Below are the code and all the weights of a small trained network. Each question names an input and a target symbol and asks about switching units off, where a switched-off unit gives its printed mean instead of its output.

import numpy as np


def w(rows, s, z=0):
    codes = np.array(rows[::2]) - 128.0
    scale = np.full(codes.shape[1], s)
    scale[-1] = z or s
    return codes * scale


def f(y):
    return y / 2 * (1 + np.tanh(0.7978845608 * (y + 0.044715 * y**3)))


def softmax(a):
    e = np.exp(a - a.max(-1, keepdims=True))
    return e / e.sum(-1, keepdims=True)


def log_softmax(a):
    a = a - a.max(-1, keepdims=True)
    return a - np.log(np.exp(a).sum(-1, keepdims=True))


def net(x, mask):
    ids = ['αδεζηλμξτφψ'.index(c) for c in x.split()]
    T = len(ids)
    res = E[ids] + P[:T]
    r = res
    for j in range(3):
        rows = slice(2 * j, 2 * j + 2)
        q, k, v = (r @ M[0][rows].T for M in (Q, K, V))
        z = softmax(np.where(np.tri(T) > 0, q @ k.T / 2**0.5, -1e9)) @ v
        o = O[0][rows]
        res = res + np.where(mask[j], z, o[:, -1]) @ o[:, :-1]
    y = f(res @ A[0][:, :-1].T + A[0][:, -1])
    res = res + np.where(mask[3:15], y, B[0][:, -1]) @ B[0][:, :-1]
    return log_softmax(res[-1] @ U[:, :-1].T + U[:, -1])


Q, K, V, O, A, B = {}, {}, {}, {}, {}, {}
E = w([
[84,81,252,139],'α',
[168,163,172,79],'δ',
[213,161,75,93],'ε',
[62,164,83,125],'ζ',
[129,186,169,148],'η',
[148,129,93,99],'λ',
[149,230,159,68],'μ',
[158,152,165,94],'ξ',
[122,149,161,90],'τ',
[127,202,213,103],'φ',
[164,170,168,163],'ψ',
],0.017)
P = w([
[83,138,250,196],'0',
[73,152,254,186],'1',
[80,143,230,177],'2',
[97,135,204,165],'3',
[117,133,186,153],'4',
[117,131,171,140],'5',
[131,125,152,131],'6',
[136,129,143,118],'7',
[151,130,130,113],'8',
[162,127,110,98],'9',
[167,119,98,83],'10',
[174,130,95,70],'11',
[160,158,113,89],'12',
[167,156,109,76],'13',
],0.0077)
Q[0] = w([
[159,226,90,129],'H0',
[144,144,86,153],'H0',
[117,99,65,127],'H1',
[112,203,111,112],'H1',
[4,33,63,108],'H2',
[171,240,189,23],'H2',
],0.02)
K[0] = w([
[102,78,108,4],'H0',
[114,105,161,97],'H0',
[139,207,90,113],'H1',
[188,96,126,98],'H1',
[118,25,183,60],'H2',
[115,206,32,56],'H2',
],0.019)
V[0] = w([
[69,45,187,76],'H0',
[68,179,83,160],'H0',
[99,230,139,146],'H1',
[47,153,133,50],'H1',
[164,102,183,1],'H2',
[222,105,145,203],'H2',
],0.019)
O[0] = w([
[72,76,204,105,115],'H0',
[147,152,49,81,134],'H0',
[134,198,96,200,254],'H1',
[37,157,161,132,183],'H1',
[99,91,135,247,183],'H2',
[225,42,90,119,41],'H2',
],0.014,0.0093)
A[0] = w([
[140,97,68,145,79],'N0',
[190,144,230,141,2],'N1',
[67,8,96,140,90],'N2',
[63,40,31,158,187],'N3',
[135,154,159,45,56],'N4',
[17,96,2,111,172],'N5',
[60,144,42,128,83],'N6',
[251,155,154,74,60],'N7',
[175,155,97,169,112],'N8',
[104,86,143,136,234],'N9',
[183,57,77,17,92],'N10',
[134,80,183,99,177],'N11',
],0.0072,0.0079)
B[0] = w([
[61,197,151,240,134],'N0',
[166,186,244,229,138],'N1',
[153,219,158,119,139],'N2',
[91,254,212,75,213],'N3',
[168,45,98,198,234],'N4',
[158,182,159,119,240],'N5',
[121,27,128,94,254],'N6',
[84,68,174,85,139],'N7',
[131,106,104,58,239],'N8',
[208,34,24,53,228],'N9',
[193,163,73,68,128],'N10',
[72,98,60,160,143],'N11',
],0.013,0.0047)
U = w([
[120,69,254,20,131],'α',
[137,159,226,141,41],'δ',
[181,177,93,100,66],'ε',
[35,153,38,37,136],'ζ',
[91,201,133,35,174],'η',
[113,118,167,83,99],'λ',
[9,130,18,147,2],'μ',
[132,124,196,126,54],'ξ',
[33,40,170,48,224],'τ',
[52,150,63,160,187],'φ',
[184,157,83,110,202],'ψ',
],0.0066,0.0074)

Each question gives the input, a string of symbols that net reads in full, and the target symbol t.
The units are the heads (2 rows each of Q, K, V and O) and the neurons (one row each of A and B). Each row of codes is followed by its name. A weight is (code - 128) times the scale printed after its matrix; where a second scale follows, it is the last column's (O, A, B and U).
mask holds one flag per unit, heads first, then neurons. A switched-off unit (its flag False) gives its mean, the last column of its rows in O or B, instead of its output. The means were averaged over made-up inputs and are rounded, as every weight is.
A unit's drop is (log p(t) with every unit on - log p(t) with that unit switched off) / (log p(t) with every unit on - log p(t) with every unit switched off).
The circuit of an input: a set's keep is (log p(t) with only the set's units on - log p(t) with every unit switched off) / (log p(t) with every unit on - log p(t) with every unit switched off). Starting from the 12 units with the biggest drops (on a tie, the unit counted first), units are removed one at a time, each time the one whose removal leaves the highest keep (on an exact tie, the one counted first), for as long as the keep stays at least 0.8.
units of the circuit, in order: the units of the circuit, biggest drop first
top k neurons: the k neurons with the biggest drops, biggest first
which heads matter: for each layer, one digit per head in row order, 1 if its drop is at least 0.15 and else 0, layers parted by /
drop of u: that unit's drop, to one decimal
input α ξ ψ, target α: which heads matter -> 001
input δ λ η φ ξ τ δ α ξ η, target τ: which heads matter -> 110
input φ ε ξ η η, target ψ: which heads matter -> 001
input ζ α α φ η τ φ μ ε τ ζ, target η: units of the circuit, in order -> N3; N5
input ζ ε ψ, target ψ: which heads matter -> 010
input μ η μ δ, target φ: units of the circuit, in order -> H2; H1
input φ ψ τ ψ φ φ δ ε φ ζ ζ ε δ, target ψ: units of the circuit, in order -> H2; H0
input φ ψ φ η ξ δ φ, target δ: top 3 neurons -> N1; N6; N8
input μ φ ζ ξ, target η: units of the circuit, in order -> H2
input φ ξ δ φ φ δ δ α τ η φ ξ, target τ: units of the circuit, in order -> H0; H1
input ε α τ ψ ψ τ λ η α ξ, target τ: units of the circuit, in order -> H1; H0
input ζ φ α φ ψ, target τ: units of the circuit, in order -> H0; H1
input φ ξ ψ, target α: units of the circuit, in order -> H2; N7
input ζ δ φ φ ε ψ η ξ, target ψ: units of the circuit, in order -> H2
input δ φ ξ μ δ φ φ ξ φ δ ε η, target ψ: top 2 neurons -> N9; N8
input φ τ ζ η λ η η, target η: top 2 neurons -> N9; N11
input ζ μ ε μ φ ψ φ ζ μ μ φ φ ψ τ, target φ: drop of H2 -> 0.7
input δ φ μ η ψ α ψ ψ η μ ε ε φ, target ψ: drop of N7 -> 0.0
input φ ξ λ α δ, target τ: drop of N1 -> -0.1
input ζ ψ ζ, target ζ: drop of N6 -> 0.4
input η α ε ζ ξ τ ζ η ε φ, target ψ: units of the circuit, in order -> H2
